Below are the code and all the weights of a small trained network. Each question names an input and a class and asks about switching units off, where a switched-off unit gives its printed mean instead of its output.

import numpy as np


def w(rows, s, z=0):
    codes = np.array(rows[::2]) - 128.0
    scale = np.full(codes.shape[1], s)
    scale[-1] = z or s
    return codes * scale


def norm(h):
    return h / np.sqrt((h * h).mean(-1, keepdims=True) + 1e-5)


def f(y):
    return np.maximum(y, 0)


def log_softmax(a):
    a = a - a.max(-1, keepdims=True)
    return a - np.log(np.exp(a).sum(-1, keepdims=True))


def net(x, mask):
    res = np.array(x, float).reshape(1, 6) / 4 @ E
    u = 0
    for l in range(4):
        y = f(norm(res) @ A[l][:, :-1].T + A[l][:, -1])
        res = res + np.where(mask[u : u + 12], y, B[l][:, -1]) @ B[l][:, :-1]
        u += 12
    return log_softmax(norm(res)[-1] @ U[:, :-1].T + U[:, -1])


A, B = {}, {}
E = w([
[251,58,76,195,120],'x0',
[127,128,129,128,129],'x1',
[86,28,156,186,166],'x2',
[129,130,128,128,130],'x3',
[127,128,129,131,124],'x4',
[67,68,40,114,117],'x5',
],0.011)
A[0] = w([
[168,167,99,61,54,187],'0.n1',
[233,131,78,80,50,96],'0.n2',
[179,154,181,169,161,38],'0.n3',
[195,149,252,124,167,199],'0.n4',
[195,79,103,180,141,75],'0.n5',
[158,117,131,181,134,41],'0.n6',
[93,151,215,141,100,47],'0.n7',
[51,123,176,130,158,135],'0.n8',
[155,118,58,124,82,37],'0.n9',
[80,140,154,85,102,235],'0.n10',
[105,123,167,119,146,2],'0.n11',
[105,208,166,125,161,33],'0.n12',
],0.013,0.008)
B[0] = w([
[169,229,124,85,34,223],'0.n1',
[118,151,92,150,241,203],'0.n2',
[159,105,24,158,155,154],'0.n3',
[245,90,249,195,158,246],'0.n4',
[116,130,145,154,25,186],'0.n5',
[116,148,170,179,99,140],'0.n6',
[131,50,176,109,239,159],'0.n7',
[46,176,131,160,193,188],'0.n8',
[224,118,115,145,146,153],'0.n9',
[121,123,193,52,114,222],'0.n10',
[132,85,242,135,115,130],'0.n11',
[128,80,194,72,113,166],'0.n12',
],0.011)
A[1] = w([
[151,217,108,69,75,153],'1.n1',
[187,100,177,115,155,16],'1.n2',
[148,87,35,212,153,132],'1.n3',
[220,164,37,140,66,73],'1.n4',
[78,200,62,72,115,1],'1.n5',
[218,48,155,108,136,150],'1.n6',
[185,138,8,93,156,12],'1.n7',
[142,144,132,83,97,137],'1.n8',
[49,192,47,72,131,145],'1.n9',
[222,65,132,97,134,190],'1.n10',
[110,143,187,43,141,150],'1.n11',
[89,142,90,199,136,188],'1.n12',
],0.012,0.007)
B[1] = w([
[112,38,186,134,69,236],'1.n1',
[68,138,59,87,99,167],'1.n2',
[124,115,138,35,15,206],'1.n3',
[110,155,87,167,221,222],'1.n4',
[156,69,144,85,57,152],'1.n5',
[100,130,166,84,105,238],'1.n6',
[135,252,107,153,157,167],'1.n7',
[160,100,100,145,110,173],'1.n8',
[47,92,96,68,159,190],'1.n9',
[86,193,150,84,101,254],'1.n10',
[183,87,110,147,60,238],'1.n11',
[142,129,139,31,149,177],'1.n12',
],0.013,0.0081)
A[2] = w([
[158,174,98,166,184,68],'2.n1',
[55,128,88,131,165,31],'2.n2',
[168,53,100,235,109,150],'2.n3',
[173,190,113,103,109,95],'2.n4',
[112,146,74,133,71,76],'2.n5',
[112,193,186,117,125,189],'2.n6',
[115,114,159,176,109,16],'2.n7',
[90,157,38,152,81,61],'2.n8',
[141,62,117,177,95,169],'2.n9',
[126,99,159,159,249,1],'2.n10',
[196,177,178,177,159,185],'2.n11',
[114,181,36,110,146,21],'2.n12',
],0.017,0.0071)
B[2] = w([
[132,97,191,104,35,156],'2.n1',
[207,95,84,86,208,141],'2.n2',
[175,213,130,53,62,138],'2.n3',
[114,109,119,179,167,198],'2.n4',
[88,107,124,74,115,158],'2.n5',
[157,115,90,177,119,254],'2.n6',
[145,117,200,146,142,133],'2.n7',
[118,182,180,60,121,154],'2.n8',
[117,148,133,79,104,154],'2.n9',
[102,4,217,147,125,147],'2.n10',
[72,77,68,122,138,250],'2.n11',
[150,226,148,78,144,164],'2.n12',
],0.018,0.011)
A[3] = w([
[114,104,134,123,253,124],'3.n1',
[156,88,187,119,109,152],'3.n2',
[112,129,149,126,87,8],'3.n3',
[156,144,87,215,179,90],'3.n4',
[161,162,105,228,198,91],'3.n5',
[161,163,180,135,102,72],'3.n6',
[161,66,145,189,108,129],'3.n7',
[177,129,119,111,83,111],'3.n8',
[157,169,85,139,167,150],'3.n9',
[195,114,155,113,225,134],'3.n10',
[171,155,150,130,105,143],'3.n11',
[84,160,107,107,232,114],'3.n12',
],0.019,0.016)
B[3] = w([
[69,65,77,145,187,166],'3.n1',
[152,184,93,172,131,250],'3.n2',
[220,213,65,120,216,128],'3.n3',
[213,26,49,166,126,158],'3.n4',
[152,4,20,223,163,156],'3.n5',
[218,187,128,229,117,149],'3.n6',
[139,189,185,110,109,213],'3.n7',
[67,101,157,147,153,178],'3.n8',
[182,126,94,118,153,165],'3.n9',
[96,124,98,81,76,165],'3.n10',
[158,146,110,174,159,181],'3.n11',
[148,216,62,131,218,157],'3.n12',
],0.017,0.013)
U = w([
[231,202,213,207,57,68],'0',
[47,70,147,2,31,254],'1',
[216,58,35,221,177,101],'2',
[185,235,68,63,190,126],'3',
[75,29,242,205,192,173],'4',
[29,55,56,70,244,26],'5',
],0.024,0.004)

Each question gives the input, the list of numbers given to net, and the class t.
The units are the neurons (one row each of A and B). Each row of codes is followed by its name. A weight is (code - 128) times the scale printed after its matrix; where a second scale follows, it is the last column's (A, B and U).
mask holds one flag per neuron, layer by layer. A switched-off neuron (its flag False) gives its mean, the last column of its row in B, instead of its output. The means were averaged over made-up inputs and are rounded, as every weight is.
A unit's drop is (log p(t) with every unit on - log p(t) with that unit switched off) / (log p(t) with every unit on - log p(t) with every unit switched off).
most important unit: the unit with the biggest drop
k most important neurons: the k neurons with the biggest drops, biggest first
top k neurons in layer l: the k neurons of layer l with the biggest drops, biggest first
drop of u: that unit's drop, to one decimal
input [-7,0,3,-4,1,0], class 4: 3 most important neurons	[0.n8, 1.n11, 2.n10]
input [2,4,2,3,-2,8], class 1: most important unit	0.n1
input [4,7,-7,-3,-7,1], class 3: 2 most important neurons	[0.n4, 2.n1]
input [-7,4,-6,1,-1,1], class 1: 2 most important neurons	[0.n4, 1.n9]
input [0,-6,3,3,-2,-8], class 4: 3 most important neurons	[2.n11, 1.n11, 0.n1]
input [0,6,1,0,-3,4], class 5: 2 most important neurons	[0.n4, 0.n1]
input [4,-7,8,-5,-4,1], class 1: 2 most important neurons	[0.n4, 1.n3]
input [2,4,0,1,-4,-5], class 2: 2 most important neurons	[1.n1, 1.n10]
input [-5,-1,2,-2,7,-8], class 4: 2 most important neurons	[0.n7, 0.n1]
input [8,6,1,7,-3,-2], class 0: top 3 neurons in layer 1	[1.n3, 1.n7, 1.n6]
input [-2,-7,3,-1,-4,0], class 4: 3 most important neurons	[0.n8, 0.n1, 2.n10]
input [7,-4,1,5,-3,0], class 0: 4 most important neurons	[1.n3, 2.n11, 0.n1, 0.n5]
input [3,7,0,-6,3,-6], class 2: top 4 neurons in layer 1	[1.n1, 1.n11, 1.n10, 1.n5]
input [5,1,-6,3,8,1], class 3: 2 most important neurons	[0.n4, 2.n1]
input [-4,7,0,-1,0,1], class 1: top neuron in layer 2	[2.n4]
input [6,2,5,-6,-1,0], class 0: 2 most important neurons	[2.n11, 1.n9]
input [-4,-5,1,5,2,-5], class 4: 3 most important neurons	[0.n7, 0.n1, 0.n8]
input [-1,2,4,-6,2,6], class 5: drop of 0.n4	4.6
input [8,4,-6,5,4,4], class 3: drop of 0.n4	1.4
input [7,0,-5,0,3,2], class 3: drop of 0.n4	2.0
input [-5,-8,1,-5,-7,-6], class 4: top 4 neurons in layer 0	[0.n7, 0.n1, 0.n8, 0.n5]
